How the elements are linked:
Z927: ~>., &>Z189, §>., *>., @>., %>., $>., +>Z350, ^>.
Z937: ~>., &>., §>., *>., @>., %>., $>., +>Z562, ^>Z189
Z562: ~>Z42, &>Z402, §>Z149, *>Z386, @>Z509, %>Z817, $>Z842, +>Z937, ^>Z247
Z189: ~>Z966, &>Z927, §>Z207, *>Z36, @>Z251, %>Z852, $>Z900, +>Z247, ^>Z937
Z149: ~>., &>., §>Z562, *>., @>., %>., $>., +>., ^>Z63
Z350: ~>Z262, &>Z247, §>Z287, *>Z947, @>Z649, %>Z267, $>Z659, +>Z927, ^>Z402
Z600: ~>Z522, &>., §>., *>., @>., %>., $>Z935, +>., ^>.
Z565: ~>Z63, &>., §>Z935, *>., @>., %>., $>., +>., ^>.
Z703: ~>Z159, &>Z267, §>Z169, *>Z697, @>Z644, %>Z247, $>Z19, +>Z852, ^>Z817
Z589: ~>., &>., §>., *>., @>Z522, %>., $>Z656, +>., ^>.
Z402: ~>., &>Z562, §>., *>., @>., %>., $>., +>., ^>Z350
Z659: ~>., &>Z522, §>., *>., @>., %>., $>Z350, +>., ^>.
Z247: ~>Z935, &>Z350, §>Z63, *>Z130, @>Z656, %>Z703, $>Z522, +>Z189, ^>Z562
Z262: ~>Z350, &>Z935, §>., *>., @>., %>., $>., +>., ^>.
Z935: ~>Z247, &>Z262, §>Z565, *>Z76, @>Z261, %>Z159, $>Z600, +>Z966, ^>Z42
Z842: ~>., &>., §>., *>., @>., %>., $>Z562, +>., ^>Z522
Z159: ~>Z703, &>., §>., *>., @>., %>Z935, $>., +>., ^>.
Z966: ~>Z189, &>., §>., *>., @>., %>., $>., +>Z935, ^>.
Z386: ~>., &>., §>., *>Z562, @>., %>., $>., +>., ^>Z130
Z46: ~>., &>., §>Z522, *>., @>., %>., $>Z63, +>., ^>.
Z61: ~>., &>., §>., *>Z656, @>Z130, %>., $>., +>., ^>.
Z42: ~>Z562, &>., §>., *>., @>., %>., $>., +>., ^>Z935
Z267: ~>., &>Z703, §>., *>., @>., %>Z350, $>., +>., ^>.
Z671: ~>., &>., §>Z656, *>., @>Z63, %>., $>., +>., ^>.
Z454: ~>., &>., §>Z130, *>Z63, @>., %>., $>., +>., ^>.
Z130: ~>Z76, &>Z947, §>Z454, *>Z247, @>Z61, %>Z697, $>Z123, +>Z36, ^>Z386
Z251: ~>., &>., §>., *>., @>Z189, %>., $>., +>Z656, ^>.
Z644: ~>., &>., §>., *>., @>Z703, %>Z656, $>., +>., ^>.
Z36: ~>., &>., §>., *>Z189, @>., %>., $>., +>Z130, ^>.
Z76: ~>Z130, &>., §>., *>Z935, @>., %>., $>., +>., ^>.
Z817: ~>., &>., §>., *>., @>., %>Z562, $>., +>., ^>Z703
Z900: ~>., &>., §>., *>., @>., %>., $>Z189, +>Z522, ^>.
Z697: ~>., &>., §>., *>Z703, @>., %>Z130, $>., +>., ^>.
Z522: ~>Z600, &>Z659, §>Z46, *>Z123, @>Z589, %>Z19, $>Z247, +>Z900, ^>Z842
Z123: ~>., &>., §>., *>Z522, @>., %>., $>Z130, +>., ^>.
Z63: ~>Z565, &>Z287, §>Z247, *>Z454, @>Z671, %>Z169, $>Z46, +>Z207, ^>Z149
Z261: ~>Z656, &>., §>., *>., @>Z935, %>., $>., +>., ^>.
Z947: ~>., &>Z130, §>., *>Z350, @>., %>., $>., +>., ^>.
Z207: ~>., &>., §>Z189, *>., @>., %>., $>., +>Z63, ^>.
Z287: ~>., &>Z63, §>Z350, *>., @>., %>., $>., +>., ^>.
Z509: ~>., &>., §>., *>., @>Z562, %>., $>., +>., ^>Z656
Z649: ~>., &>Z656, §>., *>., @>Z350, %>., $>., +>., ^>.
Z19: ~>., &>., §>., *>., @>., %>Z522, $>Z703, +>., ^>.
Z852: ~>., &>., §>., *>., @>., %>Z189, $>., +>Z703, ^>.
Z656: ~>Z261, &>Z649, §>Z671, *>Z61, @>Z247, %>Z644, $>Z589, +>Z251, ^>Z509
Z169: ~>., &>., §>Z703, *>., @>., %>Z63, $>., +>., ^>.

The rows follow the links: the fewer symbols apart two elements are, the more alike their rows tend to be.

Each row is also shifted at random along 4 hidden directions that mean nothing.

Some elements, each with a row of numbers:
Z947 33,11,7,4,-2,21,6,15,-3,9,-6,3,-4,-5,3,-8,12,-10,-17,-2,5,-5,-3,4,-16,-8,-2,2,9,7,-5,4,4,0,20,3,11,10,0,-17,-1,-4,-1
Z42 -2,-23,-5,1,6,-5,-11,-1,-2,-7,26,5,-5,15,-4,-7,-7,-1,6,5,7,5,7,-7,15,-6,-6,-1,-4,5,13,6,3,3,-11,3,6,-23,7,12,-3,5,-7
Z900 -21,1,-17,-9,12,-15,5,1,8,-25,-15,-19,10,0,9,14,-32,8,4,12,-15,-2,13,-12,20,5,3,5,-10,-10,18,-22,5,-3,-9,1,-6,-7,4,3,1,-8,6
Z966 36,-18,-9,0,4,-2,4,-2,-19,-5,1,-5,-3,3,-6,5,-12,0,9,6,-6,8,2,-7,10,6,1,0,-3,7,-3,-14,2,-1,-7,-4,1,-7,8,5,-10,-6,2
Z565 -5,-27,1,11,0,-1,3,1,11,1,18,0,4,-7,10,-6,6,8,0,-17,-12,1,-8,8,24,12,-7,1,-1,-13,-21,3,6,3,-1,0,2,0,-8,-7,7,-3,-3
Z454 -34,4,-3,5,0,-5,-1,23,-4,17,17,1,-2,1,6,-7,6,-14,8,-19,-3,-8,-13,17,-1,4,-3,-2,7,-2,-11,7,10,-3,17,4,9,6,-11,-1,1,7,-4
Z19 -15,9,19,-4,-2,-3,0,-25,16,22,14,5,-10,-11,-4,-18,7,12,-11,-2,-11,2,-14,10,-8,-13,2,11,17,-11,9,10,3,-5,1,10,-13,-16,-4,7,19,2,-4
Z149 -32,-1,-9,11,1,-2,-13,2,6,13,4,-8,9,18,11,-4,2,7,15,-23,-10,5,3,19,18,8,-14,0,7,-12,-20,2,11,8,-2,0,6,35,-14,-16,-1,-2,-2
Z842 -27,1,-1,-4,4,-7,-17,-3,28,-7,3,-7,1,15,16,-10,-3,13,-7,9,-2,2,6,0,6,-6,-9,5,3,-12,12,3,3,7,-7,7,2,-15,-1,2,4,2,-5
Z386 -31,-1,7,15,-2,-3,-13,24,6,19,16,4,1,17,17,-13,2,-12,1,3,-15,-14,-8,23,7,-15,-13,3,9,-16,15,4,11,9,25,14,10,19,2,-8,3,1,-6
Z247 16,21,6,1,2,-4,9,2,-15,28,10,14,-17,-6,1,-16,26,10,14,-1,-7,17,-23,13,-35,-21,-8,0,22,3,5,19,11,-7,-5,11,15,11,5,14,-14,-6,-5
Z697 -4,8,-13,-5,0,-9,2,7,-14,31,15,-6,-6,7,-29,4,16,-22,25,2,9,-3,-12,16,-6,-9,10,-10,15,14,10,9,11,-2,20,6,-6,12,-5,1,-4,2,-2
Z644 -16,4,-14,-5,-12,-12,3,-22,-2,-6,-5,-3,8,-3,-30,11,-7,-6,13,12,15,5,7,-11,1,4,13,-17,-12,9,15,2,-17,-7,-11,-4,-16,-5,9,10,3,6,2
Z817 -5,6,-7,0,9,-2,-12,-21,-5,9,3,1,-7,16,-24,-2,-2,2,13,7,6,7,9,-3,-4,-3,7,-1,-3,4,10,0,4,5,-9,2,-13,2,1,8,10,-2,-8
Z251 -5,6,-19,-1,-15,-16,6,-1,-26,1,-4,-6,7,9,-6,12,-18,-3,19,6,-6,7,1,2,0,0,1,-18,-3,9,9,-14,-13,0,-12,3,3,10,3,5,-13,-1,4

From each start, follow one symbol. Which element do you reach?
Answers are names.
start -8,-2,-12,15,-24,-1,-15,1,5,15,2,-13,21,20,11,-5,5,9,19,6,-14,3,1,20,13,-4,-11,-12,2,-11,13,4,-6,17,-4,16,2,38,-4,-19,1,-8,-5
@	Z562
start 26,6,-8,-7,8,-5,4,26,21,-8,-22,-20,4,-6,8,8,5,-12,6,4,2,-9,6,-5,-4,1,3,5,5,-3,0,0,6,0,21,-5,-3,5,-8,-2,-7,-12,4
*	Z522
start 0,-32,-11,14,-15,-10,2,-1,12,0,18,-11,18,2,12,4,4,7,10,11,-5,4,-5,14,34,-4,-3,-9,-8,-12,10,-1,-7,5,-7,12,-3,7,-3,-18,4,-3,4
@	Z935
start 15,-23,16,13,0,2,5,15,16,-8,4,7,6,-13,22,-10,2,-8,-17,2,-16,-21,-2,1,23,-3,-6,17,-2,-26,0,-2,2,0,23,6,-4,-1,6,-1,19,-7,2
~	Z130
start -10,-2,-1,9,-14,-7,1,23,13,-3,-5,-1,12,-9,12,-1,4,-12,3,5,-10,-15,3,5,13,-1,-5,-11,-4,-15,9,2,-9,1,20,9,1,16,1,-5,2,-3,1
@	Z130
start -18,4,3,1,0,15,-1,-17,-4,41,26,5,-9,6,-20,-15,14,1,-5,-2,7,17,-23,25,-10,-17,-5,-1,17,16,10,12,8,-2,-2,17,-3,10,-3,-22,4,11,-6
%	Z350
start -2,4,-3,3,-10,-7,7,-2,3,-13,-18,-1,9,-8,4,7,0,1,5,-16,3,4,7,-13,3,18,1,-10,-12,-5,-27,3,-15,-2,-6,-10,2,4,-6,8,-4,-9,7
@	Z63
start -19,7,-2,-11,6,-4,0,2,12,-1,3,-11,-3,-3,3,-1,0,4,11,-16,4,6,2,-2,-4,13,5,0,5,3,-22,5,4,-2,-4,-8,4,-13,-20,8,-6,-5,4
$	Z63
start 19,8,13,1,0,22,2,1,-3,19,8,1,-10,0,7,0,16,6,-10,-1,7,13,-15,24,-13,-14,-5,2,14,17,-1,7,9,1,1,-4,10,18,-5,-29,-2,11,-6
&	Z247
start -48,8,-9,-7,-13,10,-2,0,-9,2,23,10,-1,-6,-10,-1,1,-2,-8,9,32,3,-10,-1,-5,-10,-1,-19,-5,24,19,8,-14,-4,-13,9,7,-17,11,-11,-12,19,-3
@	Z350
start 34,11,-8,-16,4,-6,6,2,16,3,-14,-31,-1,0,1,24,14,7,26,5,2,9,-3,13,-11,3,0,-5,14,8,3,2,10,0,-5,-17,8,9,-17,0,-15,4,4
+	Z900
start -13,5,-24,-6,7,-15,2,5,-16,23,11,-22,-9,11,-19,25,14,-5,48,-20,16,15,-8,26,-3,14,0,-14,12,22,-19,7,15,3,-10,-20,13,23,-21,-12,-29,11,-1
@	Z671
start -27,7,-15,-7,8,-7,-12,0,-28,-2,15,6,-9,25,-7,-6,-22,1,16,9,-2,5,7,-2,-4,-1,-3,-10,1,13,14,-12,2,5,-12,8,12,-7,2,9,-12,6,-13
+	Z562
start 17,15,-12,-14,7,-3,7,4,-25,-22,-26,-2,-6,2,-15,13,-17,-5,11,-16,1,8,16,-26,-16,24,9,-4,-7,17,-30,-14,-4,-4,-10,-18,3,-8,-5,19,-13,-8,2
§	Z189
start 40,-12,7,-12,-1,4,4,-1,15,-15,1,-2,-5,-7,4,-4,4,7,-5,4,2,2,2,-11,-4,0,1,7,2,-4,-2,0,-2,-2,1,-1,-2,-32,0,17,-3,-7,-1
$	Z935
